Here is a tiny trained network, its code and every weight. The questions are about switching its units off for an input and a target symbol, where a switched-off unit gives its printed mean instead of its output.

import numpy as np


def w(rows, s, z=0):
    codes = np.array(rows[::2]) - 128.0
    scale = np.full(codes.shape[1], s)
    scale[-1] = z or s
    return codes * scale


def norm(h):
    return h / np.sqrt((h * h).mean(-1, keepdims=True) + 1e-5)


def f(y):
    return np.maximum(y, 0)


def softmax(a):
    e = np.exp(a - a.max(-1, keepdims=True))
    return e / e.sum(-1, keepdims=True)


def log_softmax(a):
    a = a - a.max(-1, keepdims=True)
    return a - np.log(np.exp(a).sum(-1, keepdims=True))


def net(x, mask):
    ids = ['βγδεζξφ'.index(c) for c in x.split()]
    T = len(ids)
    res = E[ids] + P[:T]
    r = norm(res)
    for j in range(3):
        rows = slice(2 * j, 2 * j + 2)
        q, k, v = (r @ M[0][rows].T for M in (Q, K, V))
        z = softmax(np.where(np.tri(T) > 0, q @ k.T / 2**0.5, -1e9)) @ v
        o = O[0][rows]
        res = res + np.where(mask[j], z, o[:, -1]) @ o[:, :-1]
    y = f(norm(res) @ A[0][:, :-1].T + A[0][:, -1])
    res = res + np.where(mask[3:15], y, B[0][:, -1]) @ B[0][:, :-1]
    return log_softmax(norm(res)[-1] @ U[:, :-1].T + U[:, -1])


Q, K, V, O, A, B = {}, {}, {}, {}, {}, {}
E = w([
[247,129,185],'β',
[132,110,139],'γ',
[151,16,126],'δ',
[251,152,107],'ε',
[126,116,116],'ζ',
[127,100,94],'ξ',
[197,178,125],'φ',
],0.0028)
P = w([
[70,171,143],'0',
[215,16,136],'1',
[177,8,99],'2',
[160,1,76],'3',
[158,81,124],'4',
[153,77,138],'5',
[145,83,126],'6',
[162,71,111],'7',
[148,76,117],'8',
[138,74,119],'9',
],0.002)
Q[0] = w([
[80,11,93],'head 0',
[246,160,104],'head 0',
[152,208,197],'head 1',
[145,51,102],'head 1',
[117,219,123],'head 2',
[114,46,120],'head 2',
],0.011)
K[0] = w([
[78,252,121],'head 0',
[126,68,208],'head 0',
[191,83,101],'head 1',
[104,223,142],'head 1',
[151,75,162],'head 2',
[93,191,125],'head 2',
],0.013)
V[0] = w([
[28,135,207],'head 0',
[172,115,243],'head 0',
[55,189,172],'head 1',
[136,201,254],'head 1',
[136,253,140],'head 2',
[135,244,123],'head 2',
],0.0058)
O[0] = w([
[156,246,140,44],'head 0',
[64,135,233,2],'head 0',
[19,118,175,199],'head 1',
[76,227,167,68],'head 1',
[94,185,10,165],'head 2',
[99,176,3,190],'head 2',
],0.0052,0.00085)
A[0] = w([
[234,98,140,157],'neuron 0',
[235,105,138,171],'neuron 1',
[78,186,250,62],'neuron 2',
[206,243,90,79],'neuron 3',
[216,178,166,54],'neuron 4',
[50,91,159,202],'neuron 5',
[79,136,206,131],'neuron 6',
[254,150,62,1],'neuron 7',
[104,206,68,210],'neuron 8',
[209,120,202,76],'neuron 9',
[226,113,136,127],'neuron 10',
[89,91,184,86],'neuron 11',
],0.0061,0.0029)
B[0] = w([
[137,192,171,251],'neuron 0',
[139,190,161,252],'neuron 1',
[27,76,152,161],'neuron 2',
[205,75,213,153],'neuron 3',
[70,210,176,140],'neuron 4',
[138,90,41,175],'neuron 5',
[98,53,120,156],'neuron 6',
[253,152,46,183],'neuron 7',
[165,153,222,213],'neuron 8',
[58,205,174,179],'neuron 9',
[154,162,161,219],'neuron 10',
[151,86,96,149],'neuron 11',
],0.0055,0.0041)
U = w([
[48,47,161,186],'β',
[6,166,189,74],'γ',
[182,13,214,76],'δ',
[128,53,63,255],'ε',
[130,219,169,4],'ζ',
[243,176,60,107],'ξ',
[77,215,70,185],'φ',
],0.014,0.004)

Each question gives the input, a string of symbols that net reads in full, and the target symbol t.
The units are the heads (2 rows each of Q, K, V and O) and the neurons (one row each of A and B). Each row of codes is followed by its name. A weight is (code - 128) times the scale printed after its matrix; where a second scale follows, it is the last column's (O, A, B and U).
mask holds one flag per unit, heads first, then neurons. A switched-off unit (its flag False) gives its mean, the last column of its rows in O or B, instead of its output. The means were averaged over made-up inputs and are rounded, as every weight is.
A unit's drop is (log p(t) with every unit on - log p(t) with that unit switched off) / (log p(t) with every unit on - log p(t) with every unit switched off).
The circuit of an input: a set's keep is (log p(t) with only the set's units on - log p(t) with every unit switched off) / (log p(t) with every unit on - log p(t) with every unit switched off). Starting from the 12 units with the biggest drops (on a tie, the unit counted first), units are removed one at a time, each time the one whose removal leaves the highest keep (on an exact tie, the one counted first), for as long as the keep stays at least 0.8.
circuit, biggest first: the units of the circuit, biggest drop first
top k neurons: the k neurons with the biggest drops, biggest first
which heads matter: for each layer, one digit per head in row order, 1 if its drop is at least 0.15 and else 0, layers parted by /
drop of u: that unit's drop, to one decimal
input γ γ ζ δ, target γ: which heads matter => 110
input β γ φ ξ γ δ β δ, target β: which heads matter => 100
input β δ ξ ζ δ ξ φ ξ ξ, target β: which heads matter => 100
input ζ δ γ, target ζ: circuit, biggest first => head 0; head 1
input δ ξ γ ξ ξ δ ξ γ, target δ: which heads matter => 001
input φ φ ε ζ ξ δ ζ β ε, target ζ: top neuron => neuron 9
input φ ξ φ, target φ: circuit, biggest first => head 2; head 1
input ζ δ ξ δ γ β δ, target ζ: top 3 neurons => neuron 8; neuron 7; neuron 3
input ε φ ξ ε β ε ξ γ, target ε: which heads matter => 101
input φ ζ φ β, target φ: circuit, biggest first => head 2; head 1
input γ ξ ε, target β: which heads matter => 010
input ε ε γ ζ, target ε: which heads matter => 100
input γ ξ ξ ε γ γ, target γ: which heads matter => 110
input ε ξ β δ, target ε: circuit, biggest first => head 0; head 2
input ζ ζ φ ξ, target ζ: top 3 neurons => neuron 8; neuron 3; neuron 7
input ζ β ζ γ, target ζ: top 3 neurons => neuron 8; neuron 3; neuron 7
input β ζ ξ ξ, target β: which heads matter => 000
input ξ β ξ β ζ ε, target δ: which heads matter => 101
input δ φ δ δ γ γ, target δ: which heads matter => 111
input γ δ δ φ, target β: which heads matter => 010
input ζ ξ ξ ε, target ε: which heads matter => 010
input φ ε ε, target φ: which heads matter => 111
input β γ φ, target γ: which heads matter => 110
input ζ δ δ γ δ δ δ ξ δ, target ζ: top 2 neurons => neuron 8; neuron 7
input φ φ δ ε, target φ: top neuron => neuron 7
input β φ δ φ δ δ γ, target β: drop of head 0 => 0.4
input ε γ φ γ ξ ξ δ ξ φ δ, target ε: drop of head 0 => 1.0
input β γ β β γ ξ γ δ φ, target δ: drop of head 0 => 0.5
input φ γ β ε δ, target φ: drop of head 2 => 0.8
